Every row comes from one small tree of marks. The marks that hang from a mark follow it in brackets, in the order of their numbers. Every link used is in the known rows. Which tree was each row made from?
Each row is shifted at random along 5 fixed directions that mean nothing.
Known rows
z842{z447{z299 z642} z625{z879}}: [-0.70 -0.19  1.03 -1.08  0.17  0.61 -0.29  0.76 -0.09 -0.38  0.88  0.63
  2.27 -1.88 -0.11 -1.93  2.68 -2.79 -1.40  0.92  2.30  1.10  0.58  0.41
 -0.39 -0.82 -0.49 -0.17 -3.48 -0.24  1.55  0.08 -2.64  0.39  0.10  0.37
 -0.74 -0.22 -0.47  0.45 -1.64]
z567{z89 z922{z3{z625}}}: [ 2.51 -0.33  0.76  1.22  1.06  1.63 -0.04  2.24 -0.07  1.61 -2.61  1.23
  1.06 -0.41  3.66 -2.86 -0.69  2.37 -2.74  3.83  4.33 -1.97 -0.40  3.67
  0.75 -1.99  1.54 -4.23 -2.61  3.14 -0.84  2.23  0.14  0.20 -0.55 -0.31
  0.89  0.48 -0.20  0.29 -2.05]
z3{z625{z299} z755{z567{z89}} z879}: [ 0.06 -1.16  2.83  0.61  0.49  2.12 -0.46  1.59 -0.46  0.72  0.89  1.18
 -0.95  0.02 -1.61 -0.85  1.56 -1.14 -1.11  0.99  0.13  0.97 -0.09 -0.70
 -1.11 -1.34  0.38 -2.15 -1.79 -0.24  2.77  0.16  0.75 -0.70 -0.66  2.77
 -2.54  0.56  0.53 -2.12  0.31]
z625{z299 z447{z567{z89} z642 z842 z879}}: [-0.93 -1.04 -0.47 -2.43  1.76 -0.60  0.12  2.77 -0.01  0.25 -0.76  3.92
  0.38 -0.62 -0.24 -1.73  0.64 -1.12 -1.11  0.17  0.99  0.95  1.48  0.72
 -0.01 -1.74 -0.38 -2.48 -2.57  1.92  2.01  1.06  0.69 -0.87 -0.23  2.23
 -4.03  0.08 -0.12  1.83 -0.26]
z3{z755{z299 z447{z567 z642 z842} z625} z879}: [ 0.80 -0.03  0.43  0.46 -0.64 -0.01  1.63 -0.69 -0.44  2.28 -0.27  2.14
  0.14 -2.69 -0.13 -1.38  0.97 -0.93 -0.49  1.83 -1.22  0.72  0.78 -1.20
 -1.51  0.35 -0.29 -0.37 -2.16  0.74  0.37 -0.20 -1.54 -3.10  1.09  1.41
 -1.08  0.96 -0.02  1.13 -2.21]
z447{z299{z625} z567 z642 z879}: [ 0.37 -0.64  1.48  0.38  1.45  0.69 -1.19  1.81  0.58  0.65  0.43  2.50
 -0.31  0.50  0.89 -1.30 -0.06  0.47 -1.26  0.98 -0.94 -0.46  1.63  0.62
  0.27 -1.62  0.58 -2.09 -1.78 -1.05  1.18  1.90  1.37 -0.30 -1.30  3.13
 -4.04 -1.32 -0.33  0.22 -0.06]
z625{z447{z567{z922} z642 z842}}: [-0.35 -1.09  2.73  0.16  1.61  1.60 -1.21  1.57 -1.16 -1.53  0.83  0.05
 -0.28  0.55 -0.67 -0.96  0.95 -1.58 -0.86  0.99 -0.28 -0.01 -0.09  0.20
 -1.16 -1.34  1.85 -1.96 -2.21 -1.88  2.24  0.95  0.71  1.10 -0.70  1.87
 -3.68 -1.30  0.01 -0.63  1.58]
z567{z89{z879{z299{z625}}} z922{z447{z642 z842}}}: [ 2.53 -1.75  1.39  1.44  1.74  1.76  0.02  0.87  1.28  1.65 -2.54  3.36
 -2.03  0.10 -0.14  0.76 -1.82  1.01 -2.12  3.03 -0.96 -1.28  1.49  2.40
 -0.05 -0.76  2.76 -4.02 -0.12  0.88 -0.21  1.62  2.93 -2.11 -1.35  2.07
 -3.50  0.60 -0.48  2.24 -0.34]
z447{z299 z567{z89 z922} z642 z842{z625} z879}: [ 0.24 -0.45 -0.24 -0.17  1.56  0.54 -0.21  2.52 -1.25  0.36 -1.43  1.74
  1.12 -0.44  1.48 -3.21  0.76  0.12 -1.72  1.41  3.00 -0.67 -0.36  1.93
 -0.54 -2.67  0.93 -3.89 -2.90  2.93  0.60  1.96 -0.01 -0.37 -0.37  1.26
 -3.83  0.48 -0.26  0.72 -0.65]
z625{z447{z842} z879}: [ 0.44 -2.14  3.07  1.28 -1.50  1.35 -0.42  2.93  1.72  0.83 -1.01  1.17
  1.56  2.40  0.24 -0.07 -0.22  1.48 -1.87  2.79  0.02  0.48  2.52  3.26
  0.95  1.84  2.19 -2.02 -3.61  1.52 -1.51  1.01 -1.31  0.03  2.16  1.13
 -0.88 -1.73 -0.10  1.12  0.77]
z842{z447{z299{z625} z567{z89 z922} z879}}: [ 0.82 -0.65  2.16  1.19  1.55  2.55 -0.75  2.03 -0.59  1.52 -1.31  2.06
  0.51  0.56  0.24 -1.67  0.04 -0.06 -2.15  3.02  1.48 -1.47 -0.22  1.86
 -0.23 -2.05  1.58 -2.93 -1.82  0.91  0.32  1.46  0.69 -0.05 -0.92  1.50
 -2.51  0.26 -0.95  0.56 -0.63]
z567{z922{z3 z89{z642} z447{z299{z625}} z879}}: [ 1.22 -0.28  1.17  1.55  0.26  0.85 -1.06  0.42  1.45  0.16 -0.65 -0.50
 -0.70 -0.04  1.76 -0.21  1.00 -0.09 -2.07  2.18  0.66  0.10  1.02  1.58
  0.32 -0.57  1.76 -3.16 -3.16  0.61  0.45  1.27  1.17 -0.51 -1.51  0.96
 -2.41  0.16 -0.07 -0.35 -1.10]
z447{z299{z625{z879}} z567{z922} z642 z842}: [ 1.16 -0.35  0.58  0.18  0.76  0.14 -0.23  2.23 -0.16  0.95 -1.07  1.20
  1.99 -0.02  1.77 -2.97  0.06  0.75 -1.96  2.34  1.97 -1.07  0.92  2.56
  0.37 -1.20  1.99 -2.72 -3.26  2.01 -1.35  1.96 -1.00 -0.26  0.48  1.28
 -1.92 -0.48 -0.81  2.30 -0.76]
z922{z3{z625 z879} z89{z642} z447{z842}}: [ 2.05 -0.88  1.26  0.54 -0.42  1.93  1.07 -0.37  1.24  0.53 -0.99  0.62
 -2.24 -0.99  0.16  1.14 -0.01 -0.86 -1.20  2.19 -0.87  0.47  0.67  0.93
 -0.24  0.14  1.58 -3.00 -1.45 -0.06  2.01  0.49  1.93 -1.34 -1.18  0.51
 -1.44  0.38  0.79 -0.43 -1.31]
z3{z625 z755{z299 z447 z567{z89{z642}}} z879}: [ 0.67 -1.97  2.19  3.87 -0.33  1.68 -0.89  1.60  0.60  1.59 -1.25  1.57
 -2.19  0.60  0.16 -0.75 -0.71  2.58 -1.32  2.00 -1.49  0.09  2.17  0.26
 -2.13 -0.47  1.27 -3.26 -1.39  0.73  0.02  1.00  2.54 -3.41  0.53  3.68
 -4.32  0.58  0.83 -1.23  1.59]
z89{z567 z879{z299}}: [ 0.22 -1.21  3.26  0.65 -0.62  1.53  0.20 -0.46  0.87  1.79  0.92  1.48
  0.52 -0.83 -1.31  0.75  1.49 -1.30 -1.33  2.44 -1.06  0.03  0.55  1.16
  0.52  0.95  0.31  0.52 -1.65 -1.76  0.94 -1.39 -1.86  0.02 -0.30  0.73
  0.88  0.08 -1.35  0.20 -1.34]
z3{z625{z879{z299}} z755}: [ 1.65 -0.70  1.20 -0.35  1.49  0.99  0.12  1.31  1.21  1.98 -0.23  3.32
 -0.06 -1.59  0.41 -1.09 -0.36  0.45 -1.93  1.99  1.17 -0.28  1.01  0.92
  0.57 -1.44  0.01 -1.99 -0.89  0.55  0.76  1.11 -0.08 -1.00 -1.02  1.69
 -0.03  0.17 -0.38  1.09 -1.89]
z625{z299 z447{z567{z89} z842 z879}}: [ 1.24 -1.27  2.19 -0.54  1.83  3.78  1.55  2.15  0.47  2.24 -2.11  4.25
 -0.11  0.28 -2.33  0.08 -1.72 -0.83 -2.08  3.36 -0.21 -1.66  0.11  2.71
 -0.20 -1.81  1.78 -2.79  0.50  0.57  0.22  0.79  2.20 -0.67 -1.86  1.65
 -2.09  0.72 -1.03  3.00 -0.14]
z755{z299 z567{z922}}: [-0.17 -0.32  2.29 -0.22  2.64  0.75 -1.20  1.05 -1.50  1.02  1.76  2.98
 -0.60 -1.32 -0.49 -1.29  2.13 -0.60 -0.59  0.61  0.24  0.46 -1.07 -1.86
 -0.93 -2.03 -1.50 -0.89 -1.22 -1.71  3.39  0.35 -0.84  0.62 -1.50  2.69
 -1.67  0.31 -0.66 -1.96 -0.68]
z755{z299 z447{z567{z89} z642 z842 z879} z625}: [ 0.36 -0.53  0.84 -0.46  1.40  1.56  1.24  0.46 -1.28  1.73 -0.47  4.30
 -1.50 -1.33 -1.92 -0.46  0.65 -1.47 -0.29  0.78 -2.09  0.53 -0.06 -1.31
 -2.08 -1.54 -0.47 -2.07 -0.38 -0.13  2.62  0.39  1.54 -2.43 -0.99  2.90
 -4.46  1.01  0.30  0.41 -0.70]
z625{z447{z567{z922{z89}} z642 z842} z879}: [ 0.79 -0.25 -0.74 -3.22  3.22 -0.14  0.79  2.29 -1.36  0.00 -0.71  3.32
  0.21 -1.98  0.42 -2.59  0.23 -1.02 -1.20  0.76  2.36  0.17 -0.40  0.80
 -0.67 -3.04  0.15 -3.19 -1.79  1.11  2.50  1.97  0.39 -0.16 -0.98  1.35
 -2.07  0.17 -0.08  1.77 -0.45]
z299{z625{z447{z567 z642 z879}}}: [ 2.17  0.53 -0.02 -2.66  2.84  1.11  1.41  0.48 -0.80  1.41 -0.53  3.77
  0.80 -2.80  1.12 -2.44 -0.75 -1.22 -1.58  2.10  1.10 -1.38  0.22  1.12
 -0.05 -2.80  0.24 -1.27 -0.51 -1.28  1.52  1.80  0.45 -0.37 -1.65  1.09
  0.32 -0.51 -0.73  2.92 -2.38]
z447{z567{z89{z879{z299}}} z642}: [-0.20 -1.69  1.94  1.27 -1.87 -1.09 -0.15  0.47  1.67  0.77 -0.79  1.54
  0.92 -0.21 -0.02  0.42  1.01 -0.43 -1.05  2.03 -1.68  1.07  2.72  1.33
  0.77  2.50  0.86 -0.07 -3.71  0.70 -0.52 -0.58 -1.93 -1.76  1.90  0.91
 -1.29 -0.06 -0.56  1.10 -0.92]
z3{z625{z299{z879} z447} z755}: [ 0.13 -0.54  1.36 -0.70 -0.06  0.31 -0.62  1.50  0.86  1.11  0.57  1.04
  1.53 -0.83  0.72 -1.97  1.46 -0.80 -1.90  1.67  2.48  1.07  1.58  0.83
  0.66 -0.33  0.25 -1.05 -3.59  1.09  0.55  0.44 -1.82 -0.19  0.82  1.12
  0.45 -0.37 -0.33  0.82 -1.76]
z3{z625{z447{z642}} z755{z567} z879{z299}}: [-0.43 -1.11  0.55  1.32  1.67  0.29 -2.76  3.68  0.38 -0.44  0.08  1.37
 -1.20  0.52  2.18 -3.02 -0.28  2.35 -1.72 -0.30  1.69  0.03  2.53  0.24
 -1.25 -3.29  0.30 -4.40 -2.27  0.92  1.39  2.75  2.63 -1.06 -0.67  4.04
 -5.61 -1.03  0.95 -1.06  1.94]
z625{z447{z642 z842} z879{z299}}: [ 0.19 -1.79  1.10  0.71 -1.42 -0.98 -0.37  2.24  2.60  0.62 -1.65  2.03
  1.79  0.34  0.69 -0.32 -0.30  0.85 -1.77  2.13  0.04  0.73  3.86  2.69
  1.08  2.05  1.49 -1.34 -3.81  2.29 -2.22  0.74 -1.88 -1.44  2.35  0.91
 -1.49 -0.92 -0.49  3.26 -0.39]
z625{z299 z447{z567{z89{z922}} z642 z879}}: [ 0.14 -0.89  1.82 -1.34  0.14 -0.40  1.07 -0.96  0.41  0.59 -0.14  1.72
  1.53 -2.95 -3.16  0.40  1.52 -4.48 -0.87  2.49 -1.20  1.11  0.19 -0.09
  0.02  1.39  0.88  1.39 -2.69 -0.87  0.76 -1.61 -2.81 -1.31  0.69  0.07
  0.29  1.18 -1.73  2.94 -1.78]
z567{z89{z879{z299{z625}}} z922{z3 z447{z842}}}: [ 0.59 -0.69  0.01 -0.98  2.92  0.79 -1.15  1.85 -0.17  1.11 -0.32  3.52
 -2.09 -0.11  0.96 -0.67  1.22 -0.20 -1.71  0.49  1.92  0.34 -0.17  0.55
  0.45 -2.81 -0.15 -4.79 -1.81  1.96  3.63  1.48  2.57 -0.08 -2.39  2.18
 -3.91  0.44  0.31 -0.90 -1.45]
z567{z89{z642} z922{z447 z879{z299}}}: [ 2.19 -0.37  0.79  0.35  1.76  0.66  0.47  0.01  0.17  0.98 -2.08  1.75
 -0.30 -2.21  1.46 -0.90  0.18 -0.16 -2.18  2.76  1.81 -1.17  0.51  1.93
 -0.36 -1.50  1.00 -2.43 -1.12  0.61  0.28  1.12  0.32 -1.04 -1.66  0.34
 -0.27  1.57 -0.87  1.58 -1.98]
z89{z567 z642 z879}: [ 1.25 -1.34  2.98  1.73 -2.27  1.20  1.34 -1.12  0.72  1.52 -0.37 -1.11
  2.00 -0.86  0.82 -0.51  0.93  0.08 -1.70  3.98 -0.19 -0.75  1.09  3.61
  0.28  2.12  2.03  0.78 -2.96 -1.25 -1.62 -1.08 -2.79 -0.40  1.37 -0.69
  3.06 -0.29 -1.21  1.14 -1.03]
z447{z299{z625} z567{z922{z89{z879}}}}: [ 2.06 -0.60  0.97 -0.25  2.69  1.79  0.22  1.40  0.38  2.98 -1.04  4.21
 -0.74 -0.74  0.37 -1.06 -1.12  1.21 -2.04  2.92  0.67 -1.47 -0.30  1.80
  0.66 -2.40  0.77 -3.24 -0.17  0.62  0.78  1.63  1.37 -0.75 -2.10  2.02
 -1.29  0.77 -1.30  1.32 -1.48]
z879{z299{z625{z447{z567}}}}: [ 0.52 -0.04  0.57 -2.57  2.58  1.29 -0.10  0.94  0.31  1.70  0.55  4.80
  0.32 -2.16 -0.17 -1.17  0.07 -1.53 -1.57  1.32  0.80 -0.20  0.60 -0.03
  0.72 -2.21 -0.78 -1.01 -0.45 -0.86  2.37  0.39  0.06  0.08 -1.48  1.44
 -0.34 -0.20 -0.98  2.10 -2.66]
z755{z299 z447 z567}: [ 1.46  0.82  0.37 -0.77  2.90  2.62  1.32  1.10 -1.60  3.48 -0.91  4.43
  0.30 -2.67  1.55 -3.24 -0.30  1.20 -1.81  2.51  2.81 -2.19 -0.97  0.92
 -1.46 -4.02 -1.64 -2.07  0.75 -0.10  1.08  1.32  0.24 -0.29 -2.41  1.34
  0.85  1.32 -1.05  1.19 -2.35]
z89{z567 z922{z3{z755{z299}} z879}}: [ 0.16 -1.20  0.53  1.79  3.45  0.70 -2.24  3.00  1.20  1.95  0.50  3.03
 -2.33  0.37  2.25 -1.63 -0.68  4.06 -2.07  1.31  1.06 -0.92  0.28  1.27
  0.10 -3.67 -0.53 -4.76 -1.16  0.96  1.43  2.25  3.27 -0.47 -2.97  3.83
 -4.06 -0.35 -0.30 -1.86  1.15]
z922{z89 z447{z642} z879}: [ 3.40  0.30  1.58  1.67 -0.35  3.48  2.02  0.86  0.63  1.23 -3.31 -1.00
  1.05 -0.25  3.21 -1.96 -1.61  1.79 -3.07  4.69  2.84 -2.97  0.73  5.36
 -0.74 -1.65  3.02 -3.64 -1.14  0.59 -2.57  2.65  0.86 -0.12 -1.67 -0.89
  1.27  0.34 -0.37  2.15 -0.95]
z755{z447{z642 z842} z567{z89} z625{z299 z879}}: [-1.12 -1.35  0.28 -1.37 -0.95 -1.45  0.46  1.35  0.04  0.89  0.18  3.78
  0.93 -1.08 -2.03 -0.50  2.32 -1.77 -0.21 -0.02 -1.62  3.40  1.89 -1.43
 -0.77  1.58 -0.82 -0.65 -3.87  2.30  1.47 -0.79 -2.16 -2.83  2.88  2.35
 -3.14  0.54  0.44  1.06 -0.70]
z447{z299{z879} z567{z89}}: [ 0.20 -1.29  1.80  1.09  1.02  1.15 -1.15  3.39  0.60  1.75 -0.98  3.27
 -0.25  1.94  1.72 -1.47 -0.39  2.46 -1.79  1.94  0.85 -0.64  1.62  2.24
  0.68 -1.44  0.44 -3.43 -2.17  1.36  0.50  2.04  1.37 -0.04 -0.50  2.68
 -3.13 -0.70 -0.22 -0.35  0.11]
z625{z299 z447{z567 z642} z879}: [-0.74 -1.43  3.37 -0.77 -1.52 -0.58  0.05 -0.35  2.03 -0.40  1.24  1.54
  2.11 -1.31 -3.98  1.89  1.69 -4.69 -0.54  1.85 -3.86  2.46  2.46 -0.97
  0.67  3.61  0.98  3.00 -3.60 -2.09  0.31 -1.98 -3.42 -1.19  2.01  1.09
 -0.30 -0.59 -1.23  2.56 -0.73]
z755{z447{z567 z642 z842} z625{z879}}: [ 1.73  0.10  0.05 -0.48  1.09  2.06  1.52  2.10 -1.29  1.67 -1.68  2.29
  1.43 -0.76  1.80 -3.57 -0.89  1.32 -1.87  2.32  2.05 -1.67  0.33  2.68
 -1.41 -2.70  1.13 -3.48 -1.35  1.57 -0.70  2.32  0.46 -0.92 -0.16  1.29
 -1.32 -0.26  0.06  2.31 -0.43]

Which tree is each row?
[ 1.29 -0.04  1.61 -1.68  1.05  1.48  0.26  0.86 -1.02  0.76  0.50  1.38
  0.68 -1.81  0.69 -2.04  1.49 -1.46 -1.36  1.38  2.59  0.21 -0.27  0.16
 -0.08 -1.72 -0.37 -1.36 -2.08 -0.60  2.76  0.86 -1.28  0.79 -0.58  0.65
  1.17 -0.08 -0.12 -0.54 -2.13] => z3{z625{z447} z879}
[ 2.34 -0.57  3.31  0.02 -0.71  3.72  2.33 -0.26  0.75  2.82 -0.98  2.01
  1.67 -0.84 -2.48  0.47 -0.06 -2.13 -1.93  4.33 -0.40 -0.82  0.26  2.40
  0.04  1.02  2.29 -0.09 -0.82 -0.70 -1.25 -0.55 -1.67 -0.59  0.03  0.02
  2.11  0.37 -1.22  3.50 -2.24] => z755{z299{z625{z447{z842} z879}}}
[-0.02 -0.98  0.62  0.85  3.61  1.50 -3.41  4.31  0.34 -0.49  0.01  1.56
 -1.08  1.66  2.18 -3.09 -1.08  2.84 -2.49  0.20  2.30 -1.49  1.59  2.27
 -0.70 -4.94  1.58 -5.94 -1.35  0.17  0.89  3.70  4.00  0.63 -2.53  4.17
 -6.62 -1.59 -0.06  0.12  2.87] => z89{z922{z879{z299{z625{z447{z567 z642}}}}}}
[ 0.16 -0.09 -0.04 -0.87  0.96  0.46 -0.31  1.59 -0.81  1.64  0.07  3.11
 -0.09 -1.20  0.57 -1.58  1.88 -0.06 -1.23  0.97  1.93  1.59 -0.26 -0.50
 -0.74 -1.29 -0.75 -3.08 -2.66  2.47  2.11  0.83 -1.26 -0.86  0.48  1.52
 -2.07  0.84  0.00 -0.33 -1.75] => z755{z299{z879} z567{z922{z89 z447{z842{z625}}}}}
[ 0.42 -0.25  1.67  0.21 -0.28  1.46  1.49 -0.50 -0.23  1.31  0.13  1.29
  0.56 -1.67 -1.69 -0.71  0.88 -2.37 -0.80  2.02 -1.68  0.35  0.42 -0.28
 -1.47 -0.02  0.94 -0.19 -1.75 -0.65  0.33 -0.33 -0.71 -1.99  0.04  1.47
 -1.77  0.25 -0.26  1.73 -1.10] => z3{z755{z299 z625{z447{z567 z642 z842 z879}}}}
[ 1.03 -0.73  2.65  2.11 -1.36  0.78 -0.90 -0.42  3.24  1.14  0.41  0.85
 -0.66  0.09  0.31  2.09  0.70 -0.82 -1.76  2.62 -2.45  1.12  2.44  0.25
  1.43  2.20  1.32 -0.80 -3.03 -0.23  0.07 -0.10 -0.16 -1.37 -0.10  1.01
 -0.87 -0.87  0.00 -0.02 -2.17] => z922{z3{z755} z447 z879{z299{z625}}}
[ 1.46 -1.26  1.29  3.26 -1.94  0.70 -0.66  2.14  1.50  0.11 -2.13 -1.60
  0.43  1.64  2.83 -1.02 -0.50  2.67 -2.16  3.22  0.77 -0.41  1.56  3.74
  0.42  0.85  3.62 -4.51 -4.40  3.32 -2.24  1.72  0.38 -1.06  1.41  0.39
 -2.40 -0.56  0.46  0.00  0.61] => z447{z567{z922{z3{z625} z89{z642} z879}} z842}
[-0.66 -1.67  2.98  2.07  0.35  4.29 -1.75  4.07  0.58  0.02 -1.00  1.22
  0.90  2.54 -0.68 -1.31 -0.22  0.62 -2.67  2.11  1.89 -0.85  1.06  3.18
 -0.96 -2.24  2.06 -4.18 -1.83  1.24 -0.12  1.45  1.69  0.41 -0.48  2.10
 -4.41 -0.72  0.12 -0.06  2.11] => z842{z447{z567{z89}} z625{z879{z299}}}
[-0.08 -1.12  0.51 -2.31  0.90  0.02  0.27  0.20  0.63 -0.35  0.66  2.06
  0.18 -2.27 -2.53  0.45  2.35 -3.53 -1.06  0.58  0.34  2.71  0.19 -0.57
 -0.25  0.15  0.29 -1.26 -2.59  0.75  2.64 -0.72 -1.47 -1.01  0.09  0.95
 -1.90  1.08 -0.31  1.09 -1.28] => z567{z922{z89{z642} z447{z842{z625{z299 z879}}}}}
[ 1.19 -1.65  1.34  0.73  0.19 -0.80 -0.95  1.45  1.36  0.03 -0.91  2.35
 -0.15 -0.19  0.20  0.31 -0.94  0.51 -1.15  2.11 -2.26  0.83  2.30  0.20
  0.67  1.36  2.09 -1.99 -2.99  1.17 -0.25  1.22 -0.29 -1.95  1.79  1.92
 -2.88 -0.89 -0.33  1.46  0.01] => z3{z625{z447{z567{z922{z879}} z642 z842}}}
[ 0.87 -1.26  1.89  2.61 -0.50  1.82 -1.58  4.42  1.52  1.70 -1.73  1.33
  2.05  2.57  2.93 -2.87 -0.82  4.54 -2.99  2.47  3.00 -1.38  2.56  4.57
  0.44 -1.36  1.54 -4.40 -2.93  3.12 -2.98  2.78 -0.13 -0.02  0.67  2.16
 -2.07 -1.12 -0.12  0.90  0.85] => z755{z625{z879{z299}}}
[ 0.13 -0.17  1.90  0.44  0.64  2.47  0.10  0.27  0.04  0.36  0.03  1.20
  1.13 -1.44 -0.84 -0.96  0.61 -2.38 -1.54  2.29  0.03 -0.77  0.18  0.74
 -0.84 -1.35  0.74 -0.55 -1.43 -1.47  0.80  0.35 -0.46 -0.23 -1.19  0.83
 -1.92 -0.15 -0.98  1.11 -1.04] => z842{z447{z299 z567 z642 z879} z625}
[ 1.69 -0.71  4.08  0.75  2.56  3.42 -0.09  0.28 -0.10 -0.23 -0.23  1.50
 -0.19 -1.14 -3.41  0.60 -0.84 -3.20 -1.65  2.99 -1.77 -1.95 -0.28  0.67
 -1.46 -1.68  2.75 -0.70  0.66 -3.88  0.67  0.54  1.36 -0.01 -2.71  1.89
 -2.04  0.05 -1.37  2.38  0.90] => z625{z447{z567{z922} z642} z879{z299}}
[ 1.31  0.08  0.47 -1.68  1.23  1.50  1.82  1.06 -0.05  1.18 -1.54  2.48
  1.86 -2.21 -0.11 -1.96 -0.55 -1.67 -1.96  2.60  1.80 -1.58  0.66  2.57
 -0.38 -1.78  1.15 -1.39 -0.97  0.35 -0.52  0.81 -0.61 -0.39 -0.94  0.11
  0.11  0.35 -1.10  4.36 -1.62] => z625{z447{z567 z642 z842} z879{z299}}
[ 0.45 -0.44  1.03 -0.85  3.11  1.10 -0.90  2.65 -1.57  0.63  0.47  2.82
 -0.92 -0.38  1.54 -2.47  0.88  1.41 -1.21  0.66  2.42 -0.07 -1.12  0.28
 -0.76 -3.46 -0.77 -3.67 -1.29  0.01  3.32  2.04  0.74  1.04 -1.68  2.22
 -1.99 -0.12  0.18 -2.05  0.14] => z755{z567{z922{z89}}}
[-0.36 -1.23  1.66 -0.22 -0.71  0.49 -0.81  0.56  0.88  1.11  0.97  0.74
  1.00 -0.38 -0.82 -0.16  1.92 -1.20 -1.59  1.69  0.45  1.23  0.76  1.20
  0.80  0.93  1.26 -1.25 -3.48  0.79  0.51 -0.95 -2.37 -0.02  1.32  0.56
 -0.69 -0.33 -1.07  1.08 -1.06] => z89{z567 z922{z879{z299{z625{z447{z842}}}}}}
[ 1.98 -1.80  3.31  4.42 -3.48 -0.66  0.26 -1.01  2.73  0.60 -1.37 -2.20
  0.38 -0.27  0.88  1.53  0.54  0.37 -1.34  4.51 -1.95  0.86  1.98  2.07
  0.77  4.73  3.22 -0.04 -4.84  0.57 -2.40 -0.52 -2.58 -2.20  2.62 -0.73
  1.42 -0.16 -0.01 -0.06 -1.00] => z567{z922{z3{z755 z879} z89{z642}}}
[ 0.45 -1.19  1.16  1.18 -3.86 -1.96  0.39 -1.69  3.70  1.46 -1.15 -0.42
  3.98 -3.09 -0.41  0.63  0.67 -2.11 -1.84  4.76 -0.99  1.38  2.70  1.87
  2.33  5.38  2.19  2.49 -5.60  2.16 -4.03 -2.86 -5.82 -2.52  4.37 -2.26
  3.86  0.75 -2.31  4.75 -3.63] => z89{z642 z922{z3{z625{z299 z447{z567}}}}}
[ 0.39 -0.57  1.04  0.86  2.52  1.52 -1.60  3.12 -0.67  1.99 -0.57  3.68
  0.54 -0.16  1.29 -3.04 -0.29  2.68 -1.98  1.73  1.95 -0.84  0.34  0.71
 -1.01 -3.08 -0.31 -3.36 -1.32  1.52  0.05  1.95  0.45 -0.59 -0.52  3.11
 -2.57  0.20 -0.64  0.32  0.22] => z755{z299 z567{z922} z625{z447}}
[ 2.23 -0.95  0.79  0.12  2.67  1.10 -0.43  2.35  0.39  1.95 -0.41  3.63
 -1.74 -0.67  2.50 -2.02 -1.30  3.02 -1.74  1.61  1.59 -0.82  0.76  0.84
  0.30 -2.90 -0.28 -3.88 -0.50  0.57  1.97  2.83  2.02 -0.74 -1.61  2.81
 -1.25 -0.49  0.42 -1.11 -0.84] => z3{z625 z755 z879}
[ 0.53 -1.05  2.14  2.16 -1.63  0.80 -1.16  1.16  0.76 -0.37 -1.27 -1.69
  1.22 -0.30  0.34 -1.32  0.72 -0.52 -1.94  2.50  1.40  0.04  1.62  1.85
 -0.61  0.49  2.76 -2.11 -3.78  1.25 -1.24  0.28 -1.34 -1.01  1.53  0.38
 -1.50  0.51 -0.46  1.01  0.12] => z3{z625{z447{z567{z922{z89{z642}}}}} z879{z299}}
[ 0.10 -0.94  2.43  2.35 -1.38 -0.02 -0.85  0.21  1.58  1.66 -0.24  1.23
 -0.25 -0.12 -0.36  1.31  1.57 -0.08 -1.20  2.66 -1.86  1.51  1.08 -0.14
  0.25  2.17  0.33 -0.94 -3.71  1.10  0.12 -0.61 -1.49 -1.66  0.86  1.20
 -1.15  0.73 -0.63 -0.80 -1.06] => z755{z299 z567{z922{z3 z89{z879} z447}}}
[ 0.03 -0.16  0.30 -1.43  1.11 -0.11  0.25 -0.06 -1.00 -0.41  0.15  0.14
 -0.56 -1.99  0.24 -1.12  2.96 -2.55 -1.06  0.27  2.22  1.03 -0.55  0.21
 -0.88 -1.51  0.01 -2.47 -2.69  0.42  3.03  0.22 -0.74  0.20 -1.31  0.27
 -2.07  1.11 -0.10 -0.32 -1.51] => z567{z89{z922{z447{z642 z842} z879{z299}}}}
[ 0.26 -1.27  2.78  1.47 -3.60  0.38  1.26 -0.29  1.34  1.49 -0.42  1.00
  2.57 -0.62 -2.78  0.82  1.26 -1.97 -0.82  2.92 -3.30  1.84  2.30  0.35
 -0.61  4.23  1.81  1.27 -3.78  0.81 -2.38 -1.67 -3.98 -2.84  3.83  0.74
 -0.27  0.15 -0.64  2.86 -0.80] => z755{z447{z642 z842} z567 z625{z299 z879}}
